Below is a small trained network, with its code and all its weights. Each question gives an input and a class and asks what happens when units are switched off, that is, made to give their printed mean instead of their output.

import numpy as np


def w(rows, s, z=0):
    codes = np.array(rows[::2]) - 128.0
    scale = np.full(codes.shape[1], s)
    scale[-1] = z or s
    return codes * scale


def norm(h):
    return h / np.sqrt((h * h).mean(-1, keepdims=True) + 1e-5)


def f(y):
    return y / 2 * (1 + np.tanh(0.7978845608 * (y + 0.044715 * y**3)))


def log_softmax(a):
    a = a - a.max(-1, keepdims=True)
    return a - np.log(np.exp(a).sum(-1, keepdims=True))


def net(x, mask):
    res = np.array(x, float).reshape(1, 5) / 4 @ E
    u = 0
    for l in range(3):
        y = f(norm(res) @ A[l][:, :-1].T + A[l][:, -1])
        res = res + np.where(mask[u : u + 12], y, B[l][:, -1]) @ B[l][:, :-1]
        u += 12
    return log_softmax(norm(res)[-1] @ U[:, :-1].T + U[:, -1])


A, B = {}, {}
E = w([
[79,148,254,80],'x0',
[228,50,124,72],'x1',
[105,211,193,152],'x2',
[137,181,99,66],'x3',
[56,67,100,97],'x4',
],0.008)
A[0] = w([
[84,206,192,147,84],'0.n1',
[50,118,97,117,83],'0.n2',
[106,90,131,131,205],'0.n3',
[199,132,128,174,163],'0.n4',
[129,136,190,106,18],'0.n5',
[154,134,66,95,148],'0.n6',
[137,153,100,107,158],'0.n7',
[157,114,136,253,104],'0.n8',
[150,172,100,149,59],'0.n9',
[177,161,187,108,100],'0.n10',
[104,140,129,80,1],'0.n11',
[154,95,95,176,145],'0.n12',
],0.012,0.0037)
B[0] = w([
[127,44,79,105,253],'0.n1',
[125,159,55,128,178],'0.n2',
[128,97,73,61,189],'0.n3',
[133,111,168,187,198],'0.n4',
[167,181,228,65,149],'0.n5',
[192,95,91,132,196],'0.n6',
[178,99,100,148,155],'0.n7',
[21,166,180,109,217],'0.n8',
[155,192,106,172,137],'0.n9',
[172,135,254,131,188],'0.n10',
[114,157,160,97,116],'0.n11',
[124,68,181,153,200],'0.n12',
],0.0083,0.0045)
A[1] = w([
[110,188,75,182,86],'1.n1',
[66,77,86,123,84],'1.n2',
[172,193,169,164,97],'1.n3',
[123,167,136,102,48],'1.n4',
[104,196,117,87,3],'1.n5',
[84,141,147,124,173],'1.n6',
[198,135,125,24,206],'1.n7',
[140,132,137,44,105],'1.n8',
[78,145,152,114,82],'1.n9',
[171,200,164,207,145],'1.n10',
[72,197,162,147,24],'1.n11',
[206,155,246,15,163],'1.n12',
],0.013,0.0039)
B[1] = w([
[143,179,159,131,154],'1.n1',
[95,116,137,154,186],'1.n2',
[92,178,195,133,159],'1.n3',
[163,122,127,125,121],'1.n4',
[127,105,135,78,126],'1.n5',
[120,118,158,113,161],'1.n6',
[61,98,142,134,203],'1.n7',
[80,96,182,150,158],'1.n8',
[153,100,130,93,146],'1.n9',
[94,150,153,113,176],'1.n10',
[120,97,104,81,152],'1.n11',
[108,168,206,254,255],'1.n12',
],0.012,0.0085)
A[2] = w([
[214,220,87,154,252],'2.n1',
[43,79,130,144,141],'2.n2',
[193,103,228,162,84],'2.n3',
[123,122,133,50,40],'2.n4',
[229,117,141,82,15],'2.n5',
[84,148,7,33,113],'2.n6',
[145,241,91,58,138],'2.n7',
[49,183,73,221,25],'2.n8',
[100,158,116,171,30],'2.n9',
[254,90,88,78,110],'2.n10',
[95,57,17,120,58],'2.n11',
[156,43,92,88,109],'2.n12',
],0.0091,0.0031)
B[2] = w([
[127,167,195,66,159],'2.n1',
[78,98,113,118,255],'2.n2',
[126,161,123,255,202],'2.n3',
[99,79,117,135,109],'2.n4',
[100,86,163,205,111],'2.n5',
[134,180,189,175,191],'2.n6',
[192,114,158,55,131],'2.n7',
[90,142,177,97,191],'2.n8',
[86,146,150,114,132],'2.n9',
[165,133,147,210,153],'2.n10',
[100,137,102,174,228],'2.n11',
[150,125,111,185,174],'2.n12',
],0.0089,0.005)
U = w([
[47,175,236,186,220],'0',
[223,124,51,43,1],'1',
[225,230,81,7,149],'2',
[15,15,106,5,98],'3',
[229,22,4,219,161],'4',
],0.013,0.0094)

Each question gives the input, the list of numbers given to net, and the class t.
The units are the neurons (one row each of A and B). Each row of codes is followed by its name. A weight is (code - 128) times the scale printed after its matrix; where a second scale follows, it is the last column's (A, B and U).
mask holds one flag per neuron, layer by layer. A switched-off neuron (its flag False) gives its mean, the last column of its row in B, instead of its output. The means were averaged over made-up inputs and are rounded, as every weight is.
A unit's drop is (log p(t) with every unit on - log p(t) with that unit switched off) / (log p(t) with every unit on - log p(t) with every unit switched off).
The circuit of an input: a set's keep is (log p(t) with only the set's units on - log p(t) with every unit switched off) / (log p(t) with every unit on - log p(t) with every unit switched off). Starting from the 12 units with the biggest drops (on a tie, the unit counted first), units are removed one at a time, each time the one whose removal leaves the highest keep (on an exact tie, the one counted first), for as long as the keep stays at least 0.8.
circuit, biggest first: the units of the circuit, biggest drop first
unit that matters most: the unit with the biggest drop
k most important neurons: the k neurons with the biggest drops, biggest first
drop when u is switched off: that unit's drop, to one decimal
input [5,-5,3,4,2], class 3: unit that matters most : 0.n1
input [-3,-7,-7,-3,-4], class 3: circuit, biggest first : [1.n12, 2.n3]
input [0,-2,4,-3,8], class 3: circuit, biggest first : [1.n12, 2.n3]
input [2,2,-1,0,3], class 3: circuit, biggest first : [0.n10, 1.n12]
input [-7,8,5,8,-2], class 4: 2 most important neurons : [0.n6, 0.n8]
input [-1,-8,-2,3,-4], class 2: 2 most important neurons : [1.n12, 1.n1]
input [5,-2,-3,-4,2], class 3: 2 most important neurons : [1.n12, 0.n10]
input [-3,-3,-6,-2,3], class 4: 2 most important neurons : [1.n12, 1.n7]
input [1,4,-5,2,1], class 4: 2 most important neurons : [0.n8, 0.n6]
input [-1,1,-8,-8,2], class 4: drop when 1.n7 is switched off : 0.2
input [-3,-4,-8,6,7], class 4: drop when 1.n12 is switched off : 0.2
input [6,-7,-2,-6,-1], class 3: drop when 1.n12 is switched off : 0.3
input [-3,-8,7,8,6], class 2: drop when 2.n7 is switched off : 0.2
input [8,-8,-6,5,7], class 3: most important neuron : [1.n12]
